Below is a small trained network, with its code and all its weights. Each question gives an input and a class and asks what happens when units are switched off, that is, made to give their printed mean instead of their output.

import numpy as np


def w(rows, s, z=0):
    codes = np.array(rows[::2]) - 128.0
    scale = np.full(codes.shape[1], s)
    scale[-1] = z or s
    return codes * scale


def norm(h):
    return h / np.sqrt((h * h).mean(-1, keepdims=True) + 1e-5)


def f(y):
    return np.maximum(y, 0)


def log_softmax(a):
    a = a - a.max(-1, keepdims=True)
    return a - np.log(np.exp(a).sum(-1, keepdims=True))


def net(x, mask):
    res = np.array(x, float).reshape(1, 5) / 4 @ E
    u = 0
    for l in range(2):
        y = f(norm(res) @ A[l][:, :-1].T + A[l][:, -1])
        res = res + np.where(mask[u : u + 9], y, B[l][:, -1]) @ B[l][:, :-1]
        u += 9
    return log_softmax(norm(res)[-1] @ U[:, :-1].T + U[:, -1])


A, B = {}, {}
E = w([
[126,78,99,142,171],'x0',
[136,166,150,114,94],'x1',
[169,185,1,218,177],'x2',
[88,226,127,55,154],'x3',
[193,48,2,82,51],'x4',
],0.006)
A[0] = w([
[158,184,18,139,44,157],'0.n1',
[165,154,217,124,178,116],'0.n2',
[146,184,72,205,137,193],'0.n3',
[111,54,61,144,152,188],'0.n4',
[53,189,65,21,169,183],'0.n5',
[135,103,218,90,180,162],'0.n6',
[119,217,1,153,111,137],'0.n7',
[66,200,142,239,141,253],'0.n8',
[227,21,208,188,163,140],'0.n9',
],0.007,0.0033)
B[0] = w([
[21,48,172,148,130,242],'0.n1',
[82,155,119,137,193,186],'0.n2',
[177,162,141,210,254,234],'0.n3',
[137,178,152,125,61,217],'0.n4',
[165,231,22,57,198,237],'0.n5',
[63,99,71,203,102,205],'0.n6',
[68,106,146,165,161,247],'0.n7',
[207,131,171,195,136,254],'0.n8',
[139,207,152,99,100,208],'0.n9',
],0.0064,0.0054)
A[1] = w([
[51,121,127,148,167,98],'1.n1',
[171,96,98,17,88,218],'1.n2',
[152,88,110,204,122,3],'1.n3',
[136,93,148,208,148,186],'1.n4',
[116,71,155,157,102,143],'1.n5',
[104,85,146,234,130,162],'1.n6',
[84,114,42,170,123,79],'1.n7',
[5,200,209,144,134,198],'1.n8',
[41,114,94,22,182,133],'1.n9',
],0.011,0.0036)
B[1] = w([
[171,185,65,88,110,184],'1.n1',
[9,164,117,196,128,195],'1.n2',
[168,135,167,109,146,163],'1.n3',
[86,133,146,90,111,221],'1.n4',
[144,81,111,171,126,169],'1.n5',
[147,95,170,111,78,232],'1.n6',
[148,114,131,33,118,182],'1.n7',
[167,68,61,102,130,254],'1.n8',
[128,171,191,76,134,207],'1.n9',
],0.011,0.0086)
U = w([
[176,30,161,118,55,234],'0',
[149,183,66,41,158,250],'1',
[211,144,215,241,149,37],'2',
[149,227,83,213,213,106],'3',
[33,111,108,226,22,122],'4',
[2,217,132,98,108,16],'5',
],0.012,0.0019)

Each question gives the input, the list of numbers given to net, and the class t.
The units are the neurons (one row each of A and B). Each row of codes is followed by its name. A weight is (code - 128) times the scale printed after its matrix; where a second scale follows, it is the last column's (A, B and U).
mask holds one flag per neuron, layer by layer. A switched-off neuron (its flag False) gives its mean, the last column of its row in B, instead of its output. The means were averaged over made-up inputs and are rounded, as every weight is.
A unit's drop is (log p(t) with every unit on - log p(t) with that unit switched off) / (log p(t) with every unit on - log p(t) with every unit switched off).
The circuit of an input: a set's keep is (log p(t) with only the set's units on - log p(t) with every unit switched off) / (log p(t) with every unit on - log p(t) with every unit switched off). Starting from the 12 units with the biggest drops (on a tie, the unit counted first), units are removed one at a time, each time the one whose removal leaves the highest keep (on an exact tie, the one counted first), for as long as the keep stays at least 0.8.
units of the circuit, in order: the units of the circuit, biggest drop first
unit that matters most: the unit with the biggest drop
top k neurons: the k neurons with the biggest drops, biggest first
top k neurons in layer l: the k neurons of layer l with the biggest drops, biggest first
drop of u: that unit's drop, to one decimal
input [-2,-2,-4,8,-5], class 1: units of the circuit, in order -> (1.n8)
input [5,-6,8,-8,3], class 0: units of the circuit, in order -> (1.n7, 1.n6, 0.n5)
input [-6,-8,-6,8,-1], class 1: top 2 neurons in layer 0 -> (0.n6, 0.n2)
input [-8,2,-7,5,-3], class 1: units of the circuit, in order -> (1.n8, 1.n6)
input [5,-4,-4,1,1], class 5: top 2 neurons in layer 0 -> (0.n3, 0.n8)
input [-4,4,-8,2,4], class 5: top 3 neurons in layer 1 -> (1.n2, 1.n9, 1.n6)
input [7,-5,0,7,6], class 5: units of the circuit, in order -> (1.n2, 1.n8, 0.n3)
input [-8,-2,-7,1,-3], class 1: units of the circuit, in order -> (1.n8, 1.n6)
input [6,-8,3,-1,-8], class 2: units of the circuit, in order -> (0.n8, 1.n6)
input [6,-6,3,-3,0], class 2: units of the circuit, in order -> (1.n8, 1.n3)
input [-5,1,-6,3,0], class 1: top 3 neurons -> (1.n8, 0.n6, 0.n2)
input [6,-5,7,-2,-7], class 2: units of the circuit, in order -> (0.n5, 1.n6)
input [-6,7,-2,0,-5], class 0: units of the circuit, in order -> (1.n8, 0.n5)
input [5,-8,7,-4,0], class 2: unit that matters most -> 0.n3
input [-6,-3,3,-1,-4], class 2: top 2 neurons -> (0.n8, 0.n5)
input [7,-4,-7,2,0], class 1: units of the circuit, in order -> (1.n1, 0.n1)
input [-8,3,6,-6,0], class 2: top 3 neurons in layer 0 -> (0.n3, 0.n8, 0.n6)
input [6,0,1,0,2], class 0: top 2 neurons -> (0.n5, 1.n6)
input [2,-2,-7,3,2], class 5: top 2 neurons -> (1.n2, 1.n9)
input [-4,6,-7,-7,8], class 4: units of the circuit, in order -> (1.n2)
input [6,5,-6,1,6], class 5: top 2 neurons -> (0.n8, 1.n2)
input [4,-6,-7,-2,6], class 4: top 2 neurons -> (1.n2, 0.n5)
input [5,-2,-6,-8,1], class 4: top 2 neurons in layer 1 -> (1.n2, 1.n8)
input [8,3,2,-4,-4], class 2: top 2 neurons in layer 0 -> (0.n1, 0.n8)
input [5,7,-2,7,-4], class 1: top 2 neurons in layer 1 -> (1.n8, 1.n2)
input [4,-1,-4,0,-7], class 0: top 2 neurons in layer 1 -> (1.n8, 1.n6)
input [2,-4,-2,6,8], class 5: units of the circuit, in order -> (1.n2)
input [6,-2,5,-1,-3], class 2: drop of 1.n6 -> 0.1
